Below is a small trained network, with its code and all its weights. Each question gives an input and a class and asks what happens when units are switched off, that is, made to give their printed mean instead of their output.

import numpy as np


def w(rows, s, z=0):
    codes = np.array(rows[::2]) - 128.0
    scale = np.full(codes.shape[1], s)
    scale[-1] = z or s
    return codes * scale


def norm(h):
    return h / np.sqrt((h * h).mean(-1, keepdims=True) + 1e-5)


def f(y):
    return y / 2 * (1 + np.tanh(0.7978845608 * (y + 0.044715 * y**3)))


def log_softmax(a):
    a = a - a.max(-1, keepdims=True)
    return a - np.log(np.exp(a).sum(-1, keepdims=True))


def net(x, mask):
    res = np.array(x, float).reshape(1, 5) / 4 @ E
    u = 0
    for l in range(4):
        y = f(norm(res) @ A[l][:, :-1].T + A[l][:, -1])
        res = res + np.where(mask[u : u + 3], y, B[l][:, -1]) @ B[l][:, :-1]
        u += 3
    return log_softmax(norm(res)[-1] @ U[:, :-1].T + U[:, -1])


A, B = {}, {}
E = w([
[81,140,188,12,167,38,101,166,217,211,122,238],'x0',
[191,86,91,205,213,192,214,156,84,145,209,143],'x1',
[156,23,2,158,153,61,152,94,183,177,76,17],'x2',
[217,93,156,120,47,89,69,102,164,138,72,45],'x3',
[195,115,114,137,68,79,53,154,136,44,58,51],'x4',
],0.0068)
A[0] = w([
[117,149,98,255,109,168,153,126,52,98,119,63,37],'L0N1',
[59,130,107,137,195,125,199,139,137,161,184,132,49],'L0N2',
[78,180,203,114,115,154,175,166,109,107,126,179,6],'L0N3',
],0.0077,0.0023)
B[0] = w([
[236,123,47,170,83,207,177,184,233,36,224,139,253],'L0N1',
[145,188,111,2,182,122,123,129,159,186,82,51,195],'L0N2',
[66,131,76,82,24,64,81,202,118,97,123,193,205],'L0N3',
],0.0093,0.0066)
A[1] = w([
[70,183,199,114,128,116,118,141,114,104,174,255,91],'L1N1',
[118,111,64,237,86,178,182,133,32,76,179,50,99],'L1N2',
[99,99,94,106,233,142,169,78,136,160,130,188,3],'L1N3',
],0.008,0.0049)
B[1] = w([
[79,122,126,149,85,205,132,158,62,153,90,200,226],'L1N1',
[130,168,172,150,123,181,192,119,146,114,159,67,254],'L1N2',
[66,100,133,187,249,123,94,104,169,155,143,123,145],'L1N3',
],0.015,0.0074)
A[2] = w([
[103,162,51,96,255,100,225,153,163,230,119,175,2],'L2N1',
[130,125,160,112,106,137,86,106,114,136,107,93,179],'L2N2',
[73,102,173,187,242,143,145,129,152,169,107,117,169],'L2N3',
],0.0072,0.0021)
B[2] = w([
[63,120,206,190,186,51,102,38,27,121,190,71,253],'L2N1',
[145,65,10,172,213,106,132,181,191,176,154,212,158],'L2N2',
[115,172,201,152,93,151,74,100,119,96,186,60,184],'L2N3',
],0.011,0.0048)
A[3] = w([
[78,132,187,182,152,113,156,147,125,169,150,133,54],'L3N1',
[159,74,31,122,200,164,146,54,44,82,144,104,38],'L3N2',
[186,58,126,118,131,207,195,139,61,153,1,156,2],'L3N3',
],0.0043,0.0023)
B[3] = w([
[3,141,125,177,169,206,15,117,121,71,99,140,212],'L3N1',
[138,185,198,88,46,198,56,227,54,148,86,81,163],'L3N2',
[92,155,139,181,119,138,55,114,65,135,52,146,1],'L3N3',
],0.012,8.6e-05)
U = w([
[59,142,117,96,67,177,122,179,107,160,131,254,192],'0',
[41,125,157,134,204,106,109,83,105,183,195,87,8],'1',
[181,76,73,104,107,58,116,126,188,166,100,132,134],'2',
[177,150,94,140,99,225,191,140,186,67,186,70,206],'3',
],0.012,0.0014)

Each question gives the input, the list of numbers given to net, and the class t.
The units are the neurons (one row each of A and B). Each row of codes is followed by its name. A weight is (code - 128) times the scale printed after its matrix; where a second scale follows, it is the last column's (A, B and U).
mask holds one flag per neuron, layer by layer. A switched-off neuron (its flag False) gives its mean, the last column of its row in B, instead of its output. The means were averaged over made-up inputs and are rounded, as every weight is.
A unit's drop is (log p(t) with every unit on - log p(t) with that unit switched off) / (log p(t) with every unit on - log p(t) with every unit switched off).
The circuit of an input: a set's keep is (log p(t) with only the set's units on - log p(t) with every unit switched off) / (log p(t) with every unit on - log p(t) with every unit switched off). Starting from all 12 units, units are removed one at a time, each time the one whose removal leaves the highest keep (on an exact tie, the one counted first), for as long as the keep stays at least 0.8.
circuit, biggest first: the units of the circuit, biggest drop first
top k neurons: the k neurons with the biggest drops, biggest first
k most important neurons of layer l: the k neurons of layer l with the biggest drops, biggest first
drop of u: that unit's drop, to one decimal
input [1,-3,3,2,-3], class 2: circuit, biggest first -> L1N2
input [-3,-8,4,-2,1], class 2: circuit, biggest first -> L1N2, L1N1
input [-1,0,-1,-4,-1], class 0: top 2 neurons -> L0N3, L1N3
input [5,6,-2,-8,1], class 1: top 3 neurons -> L0N2, L2N1, L1N3
input [1,-3,4,0,-2], class 1: top 2 neurons -> L0N1, L0N3
input [3,-2,6,3,-3], class 1: top 2 neurons -> L0N1, L0N3
input [-1,-2,0,-7,-1], class 1: top 2 neurons -> L0N2, L2N1
input [-1,-7,7,-7,4], class 2: top 2 neurons -> L0N1, L1N2
input [-4,-5,-7,4,2], class 0: top 2 neurons -> L0N1, L1N2
input [-2,5,3,-7,-5], class 1: top 2 neurons -> L0N2, L2N1
input [1,6,1,3,-1], class 1: 2 most important neurons of layer 0 -> L0N2, L0N1
input [4,1,6,-2,4], class 1: 2 most important neurons of layer 0 -> L0N1, L0N3
input [-2,-8,2,-5,5], class 2: drop of L1N1 -> 0.2
input [4,-5,0,2,5], class 2: drop of L1N1 -> 0.1
input [-1,-3,1,7,-3], class 2: drop of L0N1 -> 0.1
